Below are the code and all the weights of a small trained network. Each question names an input and a class and asks about switching units off, where a switched-off unit gives its printed mean instead of its output.

import numpy as np


def w(rows, s, z=0):
    codes = np.array(rows[::2]) - 128.0
    scale = np.full(codes.shape[1], s)
    scale[-1] = z or s
    return codes * scale


def norm(h):
    return h / np.sqrt((h * h).mean(-1, keepdims=True) + 1e-5)


def f(y):
    return y / 2 * (1 + np.tanh(0.7978845608 * (y + 0.044715 * y**3)))


def log_softmax(a):
    a = a - a.max(-1, keepdims=True)
    return a - np.log(np.exp(a).sum(-1, keepdims=True))


def net(x, mask):
    res = np.array(x, float).reshape(1, 2) / 4 @ E
    u = 0
    for l in range(2):
        y = f(norm(res) @ A[l][:, :-1].T + A[l][:, -1])
        res = res + np.where(mask[u : u + 7], y, B[l][:, -1]) @ B[l][:, :-1]
        u += 7
    return log_softmax(norm(res)[-1] @ U[:, :-1].T + U[:, -1])


A, B = {}, {}
E = w([
[253,220,237,142,180,223,222,29,112,58,114],'x0',
[34,163,89,9,107,99,67,185,255,188,141],'x1',
],0.00075)
A[0] = w([
[110,105,115,141,110,111,117,135,114,135,123,117],'0.n0',
[131,128,128,128,124,128,129,128,128,127,131,110],'0.n1',
[129,128,129,128,129,128,128,129,127,128,128,128],'0.n2',
[160,91,126,245,125,125,147,110,5,102,132,7],'0.n3',
[155,94,126,233,122,125,141,111,26,109,122,68],'0.n4',
[204,148,159,174,134,174,179,46,85,63,116,112],'0.n5',
[155,159,160,114,158,160,147,113,142,119,118,160],'0.n6',
],0.0034,0.0013)
B[0] = w([
[183,117,162,119,152,105,149,166,134,137,132,137],'0.n0',
[126,120,132,130,127,130,131,124,132,130,130,125],'0.n1',
[129,127,128,128,127,128,127,126,130,129,129,128],'0.n2',
[10,180,95,223,95,195,67,18,69,72,57,213],'0.n3',
[4,181,116,180,121,176,71,58,124,122,81,199],'0.n4',
[210,98,141,96,152,44,168,220,146,159,149,252],'0.n5',
[113,182,95,118,40,140,143,104,146,95,169,165],'0.n6',
],0.0023,0.0041)
A[1] = w([
[37,116,86,129,121,135,61,110,136,149,107,11],'1.n0',
[101,146,119,91,102,124,123,143,171,140,146,207],'1.n1',
[136,167,168,121,115,179,164,41,140,93,129,148],'1.n2',
[95,128,120,248,128,163,117,78,56,106,69,11],'1.n3',
[124,158,158,142,157,183,127,87,122,112,99,38],'1.n4',
[109,2,98,153,146,84,108,145,98,141,109,3],'1.n5',
[90,129,120,254,129,171,116,60,50,99,66,2],'1.n6',
],0.0038,0.00061)
B[1] = w([
[251,124,168,135,143,122,218,132,110,101,134,190],'1.n0',
[84,123,147,192,159,134,98,86,51,100,74,175],'1.n1',
[95,105,39,142,65,84,103,146,107,116,159,167],'1.n2',
[136,209,129,212,154,51,112,146,91,136,78,235],'1.n3',
[102,123,81,121,77,99,103,174,154,151,182,143],'1.n4',
[74,89,51,111,37,55,111,197,112,112,166,156],'1.n5',
[143,214,129,226,157,28,121,149,77,129,72,253],'1.n6',
],0.0028,0.0045)
U = w([
[112,94,222,100,234,186,122,87,125,126,46,145],'0',
[94,18,96,85,106,58,116,232,129,148,138,154],'1',
[245,163,165,73,116,130,214,155,182,115,184,146],'2',
[54,150,88,96,69,196,107,61,146,78,157,137],'3',
[158,80,131,189,154,175,118,119,165,156,175,1],'4',
[128,201,120,254,143,59,123,140,81,123,75,171],'5',
[159,84,127,195,138,212,125,131,158,208,159,10],'6',
[159,83,128,194,136,212,126,126,156,223,158,10],'7',
],0.0089,0.0056)

Each question gives the input, the list of numbers given to net, and the class t.
The units are the neurons (one row each of A and B). Each row of codes is followed by its name. A weight is (code - 128) times the scale printed after its matrix; where a second scale follows, it is the last column's (A, B and U).
mask holds one flag per neuron, layer by layer. A switched-off neuron (its flag False) gives its mean, the last column of its row in B, instead of its output. The means were averaged over made-up inputs and are rounded, as every weight is.
A unit's drop is (log p(t) with every unit on - log p(t) with that unit switched off) / (log p(t) with every unit on - log p(t) with every unit switched off).
The circuit of an input: a set's keep is (log p(t) with only the set's units on - log p(t) with every unit switched off) / (log p(t) with every unit on - log p(t) with every unit switched off). Starting from the 12 units with the biggest drops (on a tie, the unit counted first), units are removed one at a time, each time the one whose removal leaves the highest keep (on an exact tie, the one counted first), for as long as the keep stays at least 0.8.
circuit, biggest first: the units of the circuit, biggest drop first
most important unit: the unit with the biggest drop
top k neurons: the k neurons with the biggest drops, biggest first
top k neurons in layer l: the k neurons of layer l with the biggest drops, biggest first
drop when u is switched off: that unit's drop, to one decimal
input [4,5], class 3: circuit, biggest first => 0.n5; 1.n6; 1.n3; 0.n3
input [-1,7], class 0: top 2 neurons => 0.n5; 1.n6
input [8,6], class 2: circuit, biggest first => 0.n3; 1.n6
input [4,-1], class 2: top 3 neurons => 0.n5; 1.n6; 1.n3
input [3,8], class 0: circuit, biggest first => 1.n5; 1.n6; 1.n1; 1.n3
input [-3,4], class 1: top 3 neurons => 0.n3; 0.n4; 1.n6
input [-2,5], class 1: top 2 neurons => 0.n4; 0.n3
input [0,4], class 0: top 3 neurons => 0.n3; 0.n5; 1.n6
input [1,3], class 0: top 4 neurons => 0.n3; 0.n4; 1.n6; 1.n3
input [-1,5], class 0: most important unit => 0.n5
input [3,3], class 3: top 2 neurons in layer 0 => 0.n5; 0.n6
input [-2,7], class 0: top 2 neurons => 0.n5; 1.n2
input [7,6], class 2: top 3 neurons => 0.n3; 0.n4; 1.n6
input [-5,7], class 1: most important unit => 1.n6
input [-2,2], class 1: top 4 neurons => 0.n3; 0.n4; 1.n6; 1.n3
input [2,3], class 3: top 2 neurons => 0.n3; 0.n5
input [1,1], class 3: top 2 neurons in layer 0 => 0.n5; 0.n6
input [2,6], class 0: top 2 neurons => 0.n3; 1.n6
input [0,5], class 0: top 3 neurons in layer 1 => 1.n6; 1.n3; 1.n1
input [5,-1], class 2: most important unit => 0.n5
input [3,-1], class 2: drop when 1.n6 is switched off => 0.5
input [-2,8], class 0: drop when 1.n5 is switched off => 0.1
